Each row of numbers belongs to one of the objects below and depends on some of the facts about them. Some rows are named. Which object is each other row?

There are 4 kinds of fact about the objects: naplo, lodror, nistuvik, zoma.
naplo: belongs to class; lodror: hangs directly under; nistuvik: points at; zoma: uses
bafas naplo:687 lodror:destes nistuvik:gemal
bame naplo:687 lodror:vestak nistuvik:kogrur
befla naplo:233 lodror:trevur
benu naplo:233 lodror:klugam nistuvik:satrok zoma:flimem destes
beskar lodror:fosom nistuvik:floplur zoma:nosken befla
bibun naplo:687 lodror:mostuk
biser naplo:342 lodror:zogube
bograk naplo:688 lodror:duklupli
boskavu naplo:687 lodror:pluzok nistuvik:foso zoma:gumen
braplan naplo:233 lodror:broflu nistuvik:drastis
bridis naplo:938 lodror:peklemi
broflu lodror:fosom
brubren nistuvik:drego
bunos naplo:233 lodror:sepozor
buvur naplo:931 lodror:pluzok zoma:broflu nezan
datrom naplo:688 lodror:drabre zoma:ploko skudidal nidos
delo naplo:342 lodror:broflu nistuvik:volopos zoma:plegru listek redros klugam
denuk naplo:622 lodror:tredre nistuvik:tridril zoma:zolen grizu fofes bame
destes lodror:fosom
dizos naplo:687 lodror:brubren
dostun naplo:687 lodror:vegu nistuvik:pavafik
dotru naplo:688 lodror:peklemi nistuvik:flegrofli
drabre lodror:destes zoma:gopak
drafur naplo:342 lodror:vestak nistuvik:vestak zoma:neskos grizu
drastis naplo:688 lodror:klugam zoma:zolen flolen bame
drego naplo:688 lodror:sepozor nistuvik:dubok
dritumem naplo:233 lodror:klepulun nistuvik:steba
drostim naplo:688 lodror:flolen zoma:roda tridril gumen
dubok naplo:938 lodror:flistu nistuvik:sepozor
dubram naplo:233 lodror:peklemi nistuvik:klena zoma:rotrul bograk kogrur
duginar naplo:931 lodror:fleskufler nistuvik:flimem
dugre naplo:938 lodror:zogube
duklupli lodror:brubren
dumak naplo:688 lodror:mostuk
fenel naplo:342 lodror:klugam
festas naplo:931 lodror:peklemi zoma:neskos ploples brubren nidos
flefer naplo:931 lodror:flistu nistuvik:pegrir zoma:lotefal
flegrofli naplo:688 lodror:vestak
flimem naplo:687 lodror:flistu nistuvik:dostun
flistu lodror:beskar zoma:flegrofli
flolen lodror:fosom
floplir naplo:687 lodror:leposken zoma:tiketom klerok
floplur naplo:688 lodror:trevur nistuvik:kima zoma:grezun
flostur naplo:688 lodror:peklemi
flubre naplo:688 lodror:taren nistuvik:beskar
fluflur naplo:931 lodror:drabre nistuvik:stamufa
fofes naplo:233 lodror:vegu
foso lodror:kladru nistuvik:dizos zoma:flostur
fosom nistuvik:trema
futre naplo:931 lodror:fleskufler
gasu naplo:938 lodror:fosom nistuvik:magrel
gemal naplo:938 lodror:duklupli zoma:bunos biser
giplo naplo:688 lodror:gopak zoma:vegu
gopak lodror:klugam nistuvik:tiketom
gosol naplo:938 lodror:drabre nistuvik:ploples zoma:peklemi
goto naplo:688 lodror:zogube nistuvik:laflis
gratar naplo:687 lodror:flolen
grestel naplo:622 lodror:flolen zoma:plasu tonin
grezun naplo:931 lodror:drabre nistuvik:dotru
gribri naplo:931 lodror:duklupli zoma:flostur
grizu naplo:931 lodror:pluzok nistuvik:destes
grolek naplo:233 lodror:sepozor
gumen naplo:938 lodror:vegu
keklim naplo:688 lodror:beskar nistuvik:lenis zoma:brubren
kima naplo:342 lodror:beskar
kitur naplo:938 lodror:flolen
kivugi naplo:687 lodror:broflu
klagragran naplo:931 lodror:klepulun
klena naplo:342 lodror:vegu zoma:skuvar volopos fofes
klepulun lodror:fosom nistuvik:listek
klerok naplo:938 lodror:destes nistuvik:zodi
klidri naplo:688 lodror:trevur
klugam nistuvik:drafur
kogrur naplo:938 lodror:drabre nistuvik:redros
kubri naplo:342 lodror:peklemi zoma:grizu dumak dritumem
laflis naplo:931 lodror:tredre nistuvik:fluflur
laka naplo:342 lodror:flolen nistuvik:skenu zoma:dubok gopak flostur soke
lenis naplo:622 lodror:sepozor zoma:gratar
leposken lodror:kladru zoma:stamufa
listek naplo:233 lodror:fleskufler
lodis naplo:342 lodror:leposken zoma:tiketom braplan gratar
lotefal naplo:688 lodror:leposken
magrel naplo:233 lodror:brubren nistuvik:nidos
mebo naplo:688 lodror:fleskufler nistuvik:klerok zoma:dumak fluflur
mostuk nistuvik:nosun zoma:tredre
mufletir naplo:687 lodror:siklun nistuvik:temil
nafor nistuvik:tribrinul zoma:zeklo redros
naluno naplo:233 lodror:broflu
neskos naplo:687 lodror:leposken nistuvik:tonin
nezan naplo:342 lodror:duklupli
nidos naplo:688 lodror:trevur nistuvik:skeflen
niflol naplo:342 lodror:brubren zoma:dostun gumen klugam
nitrel naplo:688 lodror:fosom zoma:ploko fleskufler kivugi flolen tradebrik
nosken naplo:688 lodror:flolen nistuvik:fleskufler
nosun naplo:938 lodror:drabre nistuvik:planor zoma:klidri nidos planor
noven naplo:938 lodror:zogube nistuvik:mufletir
paskon naplo:688 lodror:tredre zoma:klepulun
pavafik naplo:688 lodror:brubren
pegrir naplo:688 lodror:vegu zoma:pezil
peklemi lodror:nafor
pezil naplo:931 lodror:duklupli
planor naplo:342 lodror:beskar
plasu naplo:622 lodror:fleskufler nistuvik:plegru
platril naplo:688 lodror:beskar nistuvik:plogok zoma:bame skonaser
plegru naplo:342 lodror:peklemi nistuvik:skiplas
pline naplo:931 lodror:fleskufler nistuvik:flubre
plogok naplo:688 lodror:trevur nistuvik:vepu
ploko naplo:938 lodror:kladru
ploples lodror:nafor nistuvik:grizu
pluzok lodror:ploples nistuvik:dritumem
redros naplo:688 lodror:flolen nistuvik:pezil
rigri naplo:233 lodror:destes
rilir naplo:233 lodror:klugam zoma:bunos magrel
roda naplo:622 lodror:fleskufler
rotrul naplo:233 lodror:brubren
satrok naplo:342 lodror:broflu
sepozor lodror:klugam nistuvik:gopak zoma:kima
sigradrul naplo:342 lodror:vegu nistuvik:nezan zoma:zeklo
siklun lodror:fleskufler
skatra naplo:938 lodror:pluzok
skeflen naplo:931 lodror:broflu zoma:trudru klidri
skenu naplo:342 lodror:tredre
skidu naplo:931 lodror:leposken
skiles naplo:688 lodror:nafor
skiplas naplo:687 lodror:siklun nistuvik:duklupli zoma:plasu befla
skitral naplo:622 lodror:vegu zoma:dostun
skonaser naplo:931 lodror:fosom nistuvik:niflol
skudidal naplo:687 lodror:flistu nistuvik:kubri
skuvar naplo:688 lodror:leposken nistuvik:grolek
soke naplo:931 lodror:sepozor
stagril naplo:342 lodror:kladru
stamufa naplo:688 lodror:kladru nistuvik:lodis
steba naplo:687 lodror:flistu
suluna naplo:687 lodror:leposken nistuvik:skitral zoma:tostin broflu bafas rigri stamufa
taren lodror:brubren
temil naplo:688 lodror:duklupli nistuvik:suluna zoma:trudru bunos
tiflos naplo:688 lodror:zogube nistuvik:nafor
tiketom naplo:938 lodror:vestak nistuvik:gasu
tonin naplo:938 lodror:drabre nistuvik:tiflos
tostin naplo:342 lodror:klugam nistuvik:brubren
tradebrik naplo:688 lodror:brubren nistuvik:braplan
tredre lodror:brubren nistuvik:vilam
trema naplo:622 lodror:trevur nistuvik:drabre
trevur lodror:klugam
tribrinul naplo:233 lodror:flolen nistuvik:bibun zoma:neskos skidu
tridril naplo:687 lodror:flistu nistuvik:tredre
trizi naplo:233 lodror:klugam zoma:dizos klagragran satrok trevur biser naluno pline
trudru naplo:931 lodror:peklemi
vegok naplo:342 lodror:klugam
vegu nistuvik:bame
vepu naplo:938 lodror:leposken zoma:destes ploko duginar
vestak lodror:siklun
vilam naplo:342 lodror:drabre nistuvik:grezun
volopos naplo:931 lodror:destes
zeklo naplo:938 lodror:trevur
zipla naplo:342 lodror:pluzok nistuvik:grestel zoma:stamufa
zodi naplo:342 lodror:trevur nistuvik:zipla zoma:mufletir klepulun ploko grolek siklun skonaser
zogube lodror:beskar zoma:ploples
zolen naplo:931 lodror:sepozor

Some objects and their rows:
nosun: [  4   8 -38   0  13  29   7  34  -8  47   4  17 -31  15 -11 -12  -2 -16
   6 -42  28   6 -11  -3   1 -13  13   7   3 -15   2  -9  -4]
mostuk: [ -4  10  -4  -2  11  14 -20  25  -9  10  18  -7 -14  -9   5  -6   0 -13
   4 -21  36   3 -19  -8   6 -16  11   7  18 -17  -7 -16 -11]
trudru: [ -6   9   8   2   4  18 -36  21  -3 -11  12   3 -10 -22 -10  -7   8 -10
   9  -4  32   7 -22  -4  -4 -11  20  11  25 -12  -7 -23 -12]
nosken: [ 12  -3   3   5   8  17 -23  31  -1  10   4  -3 -18 -17 -17  -3   1 -18
   8 -10  31  11  -6  -5  -5 -14  20  15  16 -15 -21 -20  -2]
naluno: [  6  -2   6   4   9  15 -14  32   3  26   3   5 -25 -10 -12  -9   0 -21
  11 -16  28  13  -6  -4  -2 -15  10  14  12 -12 -16 -27  -3]
dizos: [ -8  10  16   0  -4   8  -3  31   8  25   2   8 -30 -16  -8 -15   0 -19
  10 -13  31   8 -18  -5   8 -17  -1   1   3 -15  -7 -30  -9]
kitur: [  2   7 -29   0  19  22   5  25  -5  37  13   9 -34   3  -6  -3   0 -25
   3 -47  23   9 -16  -1  -8 -18   5   8   0 -16  -5 -10  -1]
vegok: [-17  12  -4  -4  22  15 -36  30   3  21  22   3 -10 -14  13   3  -1 -33
  -3 -17  29  -3 -33  -4   5 -12   2   4  34  -4  22 -20 -23]
gasu: [  9   5 -34   1  31  18   0  30 -11  40  13   5 -42  -5 -10  -1  -2 -15
  12 -45  25   1 -26   3 -12 -24   3   7  -2  -9  -4  -7   7]
paskon: [ -1  10   7   2  -6  16 -19  28  -1  -2   9  -1 -12 -23 -14  -5   3  -3
   9  -2  34   6 -18  -3   3 -12  21   7  12 -16 -15 -16  -8]
zogube: [  2  -7  -1  -2  24  16 -16  28  -4  15  27 -14 -11  -6  11   8  -1 -20
   8 -25  26  13 -11  -2  -2 -17   7  14  14 -11 -10 -17  -3]
platril: [ 13  -5   6   4   4  13 -18  32  -1  14  16  -6  -6 -20 -11   3   0 -14
   6 -11  23  13  -6  -2  -5 -14  18  16   9 -13 -24 -16  -1]
klerok: [  1   7 -31   1  18  27   2  27  -7  35   6  13 -39   7 -10  -8  -1 -24
   3 -47  28   9 -14  -3  -4 -16  10   7   2 -18  -2 -10  -3]
fenel: [-15  11  -3  -3  19  14 -34  31   3  20  22   4 -11 -14  12   1  -2 -33
  -4 -14  28  -2 -33  -5   6 -12   1   4  35  -5  22 -21 -23]
leposken: [-10  13  -4  -4  15  18 -14  21  -6   5  18  -9 -17 -12   2  -4   0 -14
   7 -17  39   4 -19  -7   8 -17  10   6  18 -17  -3 -17 -12]
volopos: [  2   0  -1   5  17  32 -31  35   1   0   3  -1 -11 -12 -16   2   3 -18
  14  -1  35  13  -6  -3  -4 -10  27  17  24  -8  -3 -23  -9]
vilam: [ -5  -1 -16   1  31  28 -34  42   3  39   8   8 -13   1   4   0  -5 -41
  -1 -15  33   2 -14  -7   6  -8   9  13  40  -3  23 -22 -21]
plasu: [ -6   8  12   0   3   3 -17  35   7  34  10   7 -27 -17   2  -6  -5 -31
  -3 -16  30  -2 -26  -9  11 -15  -3   0  18 -12   0 -24 -17]

Name these rows:
No name comes twice in this set of rows, the named rows included.
[ -9  21 -19  -3   8  17   1  20  -8  18  12  10 -36  -3  -2  -9   4 -16
   0 -48  27   1 -32  -1  -5 -17   5  -2  -1 -23  -1  -6  -6]  zeklo
[  7  -1   3   2   5  16  -9  38   5  29   6   3 -16 -13 -14  -5  -2 -19
   8 -12  26  13  -5  -3   2 -13  13  11   7 -11 -13 -20  -3]  tribrinul
[ -1  -2 -13  -1  33  15 -30  38   2  42  21   1  -5  -8   8   5  -5 -42
  -4 -18  24   2 -16  -5   1 -12   0  14  39  -2  16 -18 -18]  laka
[  4  10   5   4  12   6 -18  32  -3  15   7   0 -34 -28 -15 -11   0  -3
  19 -13  35  -1 -30   0  -1 -22   7   5   5  -9 -11 -22   1]  magrel
[ -2  -1   5   0  17  14 -10  46  14  46   6   1 -19 -12  -2   1  -6 -38
   6 -11  26  10 -10  -3   7 -14  -3   7  16  -5   6 -25 -11]  grestel
[  6   4 -22  -2  19  11   4  21  -7  35  23   5 -29  -1   1   2   0 -26
  -4 -53  17  10 -18   0 -10 -20  -1  10  -4 -18 -14  -7   3]  noven
[-10  10   8   3   8  22 -32  23   2 -15   9  -3 -10 -24 -12  -2   7 -12
   9  -1  34  10 -21  -3  -3 -12  19   9  22 -12  -5 -22 -11]  pezil
[ 10  -4  10   3  10  10 -21  26  -2   7  15  -7 -10 -23 -10   3   4 -20
   4 -14  25  13  -8  -2  -7 -16  13  17  13 -15 -27 -18   0]  goto
[ -5  11   8   0  -8  19 -16  30   1  -4  11  -2  -8 -24 -15  -5   4  -3
  11   0  33   9 -17   0   4 -12  20   4   8 -14  -8 -19  -7]  drastis
[  5  -6  -6   2  20  22 -22  30  -8  16  17  -5 -23   4   6   4  -2 -18
   6 -23  33   7 -12  -8   1 -14  17  14  18 -14  -7 -17  -9]  klepulun
[ -5  14 -20  -1   2  23   1  20  -6  19  18  16 -39   1  -2  -4   1 -13
   0 -45  25   3 -32  -2  -1 -15   9   0  -5 -21  -2  -8  -7]  ploko
[ -3  20 -28   0  19  17   0  20 -10  24  16   5 -46 -10  -6  -6   0  -8
   9 -42  28  -6 -37   2 -10 -24   2  -3  -2 -16  -1  -8  -1]  tiketom
[ 12  -9  15   2   1   4  -5  37   7  39  16   3 -27 -15  -3   2  -5 -27
   2 -19  19   9 -10  -4   1 -18   0   9  -1 -14 -24 -22  -2]  skudidal

Now the same objects, written a new way:
Some rows with their names:
keklim: [ 12   9   4   2 -20 -15  18   4  16  13   0   4  -2 -17  -4  -5 -30  -3
   3  -6  11   1 -15   1 -15   1  14  -4  14   0  -2  -7  -6   5  -2  23
  -6]
flefer: [ -9  19  11 -11 -12 -10  17  -9  -1   2  -9  -7  15   3  16  -2 -20 -26
   4 -28   9 -25 -42 -35  12 -13   5   2  18  17   5 -15   3   3 -31  21
 -12]
festas: [-19  -5 -17 -17  -2  -2   9 -18 -18  -2  -3  -4  18  30  -2   1   3  -1
  -1 -11   4 -32 -33 -21  -3 -35  -4   2   8  21  26 -16  -9   1 -24   8
   5]
delo: [ 13  25   8   7  -8  -5  23   9  18  -6 -11  13  -2 -21  12  13 -12   7
  -6  18  10  10  15   8  -5   7  13  -3   2  14 -11 -16  13  -2  29   7
  -8]
nitrel: [ -4  -9  -6  -2 -21 -14  18   8   5  14  -1   6   3  -5 -20   4 -17  12
   4  10  13  -3  -2  -3 -10 -13   8   0   8   6  14 -21 -10   1  21  21
  -9]
dubram: [  3  14   1   2   2   4   8   2   3  -8   8  10   4  -1   7   2  -8   6
  -5   1  -6  -3   9   7 -16   1   4  -4   3  -3   6   6   8   1  -3  -7
  13]
lodis: [  4  -8   5  -8  11   7   1   6   5   6  14  10   3   3   9   8   1  28
 -10  19   5   7   5  10 -23   0   3  -8  -3  -4   8  -9   0  -4  24  -5
  -4]
floplir: [-22 -10   5   6  11  14   4   4  -7   3   8   2  11  23   1   5  -1  -3
   3  -5 -19  -5  10  -8  -5  -5 -12   6   3   2  13   6  25   5  -4 -13
  10]
skeflen: [-24   4  -9  -8  -8 -10  10 -13 -14   0 -12 -22   5  24  -4  -3  -9  -6
  10 -14   7 -31 -32 -34  12 -35  -3   2  17  23   9 -26  -1   3  -6  21
 -19]
giplo: [  4 -19  -7 -12   8   0   6  -4   9  -5  13   4   0  -2  -1   1   2  19
   1   8   9   0   0  -8 -26 -15   2  -5  -4  -8   9  -5 -13  -8   2   7
  11]
nafor: [ 25  12 -48 -10  11  -1   2  25  22 -12  -5  -8  28 -11   3   6  10 -19
  -5 -21   9   0  30 -20  -7  -4   7  -9 -19  20 -11  12  10  -9 -27  13
   6]
noven: [  6  23  24  16  -3   4  -1  22  -2  24  -1  16   5  -3  20   2 -13 -16
  -5   2  -7  13   1  19  11  33  10   4   7   7  -8  10  30  13  10 -14
 -19]
ploko: [  2 -16   4   6   3   7 -22   9 -22  21  -6   7   2  19  -5  -2   9   6
  -2  14  -3  11  12  31  12  26  -4  12 -19   4   3  13  13   5   5 -32
  -1]
pline: [ -2  15  -7 -12   0  -6  -4 -32  -5 -21 -10 -24  -4  15  20 -14   5 -17
  -2 -18  -6 -30 -37 -17   7 -29  -7  -1  13  11  -2   3 -12  10 -30  13
   4]
volopos: [-22  -5  -9 -15  -8 -12  -1 -17 -13 -13 -25 -21   9  12 -15   3  -1 -11
   3  -6  -2 -25 -30 -28  37 -29 -14  16   6  12  13 -31 -10   0  -3  14
 -13]
klepulun: [ -4   7  -9   5 -15 -10  -6   9  -2  10 -13   0  -5 -18 -20   0   4 -26
   5 -12   3   8   0  -4  24   9   4  -5   6   7 -12   2 -18  -3  -5  16
 -11]
klugam: [  6   0  -4  -2   7   2   2  -2  11 -15  -7   4  -8 -10  13  -1  29 -19
   8  -8   2  13   8 -10  10   0   1 -13 -14  11 -19  11 -13 -10 -24   3
  18]
skuvar: [ 19   2  -4  -6  -8  -9   2 -15  11  -9   0   0  -4 -16  -4  -3  -7   9
  -3   0   7   0  -5   9 -11  -7   4   2  -2 -14   2   1 -15  -3  -9   6
  13]

Which object is each row?
No name comes twice in this set of rows, the named rows included.
[-18 -14   1   0   4  -4 -11  15  -1   9   1 -14  -1 -14 -15   4   9 -13
   9 -10  -3  11  -2 -25  21   6  -6  -3   7 -15  -5  -8  -6 -12   8  13
 -24]  broflu
[-19 -13 -17   3  -7  -5  -7  11  -4   0 -14 -11  -9  -5 -33   4  18 -14
   7   3  -9  10  12 -11  31  -4 -10   0  -2   6  -4  -9 -21  -3  21  15
 -16]  destes
[ -2  36   8  32   2   6  -4   9 -13   1 -10   4  -5   2   0  11 -24   4
   2   3   1   9  17  17  26  14  31  -9  -1  -1 -14  10  35  -4  11 -25
 -25]  gasu
[  2  15  10   9  -9  -5   2   4   9  -4  -9  -4  -4 -16  -1   2 -13  -8
  -3  -1  -8   7   4   4  12  14   2   7   7 -10 -11   0  12   6  15   4
  -5]  braplan
[  5   4 -11  -1  -5  -5 -10   3  -1  -1  -2   3 -10  -9  -7 -10  22 -21
   2 -11  -2   9   0   1   4   8   1 -16   1   6  -9  19 -27  -3 -18   7
   8]  ploples
[  0   9  -8  12  13   6 -12 -12 -11 -14   4   2 -15  -3  -6   0   8  -1
  14 -17   8  14   7 -11  17  -6  31 -34  -6 -16 -17  20 -15 -28 -30  -8
   0]  gopak
[-18  23   5   6   5  12   2   3  -3  -7  12  12  15   4   7  11 -11 -15
 -11 -12 -31  -5   5  -3  -5   3 -10  -6  19 -14  17  18  16   7  -9 -10
  16]  suluna
[-10  22  30  24 -16   2  22   4   6  12  -6   1  -3  -8  13 -10 -12 -31
  22 -14   3  -7   2  -9  11  26  -8  27  -1   9 -12   2  29   2 -17  -4
  13]  tridril
[-18 -17   5  13  11   9  -7  -5  -7   2   7 -15  -8  32   3 -13   4  -3
   5  -5 -15  -7   8  -2  -1  -4 -16   6   2   1  -7  17  20  16  -6 -12
   6]  dizos
[ -2 -12   1  -2  -9  -7  24   3  20  -2  -4  -1  -3  -8  -1  11 -14  12
   7  11  13   7   1 -13  -6 -16   5   3   4   9   1 -30   4   1  22  18
  -3]  drostim
[ 12  10  -5  -5  -6  -3   9 -11  18 -13  14   3 -11  -7  11  -7  -4   6
  -8   2  -5  -2  -9  10 -32 -14   2 -16  17   1  -4  10 -19  16   3  15
  12]  temil
[ -8  16  -5   6  -9  -6   4  14   6   2  -6  -3  -4 -20  -6   6   5 -26
   7 -12  -3   8   6 -14  16   4   4 -12  13   3 -14   1 -11  -5   2  19
 -13]  fosom
[ -4 -12   4  -3  15  15  -1   4   0   1  13   5   4  12   4   4   6  15
  -1   9  -2   5  13   5 -16   1  -3  -4  -7  -5   7   4  11  -3   9 -14
   4]  lenis

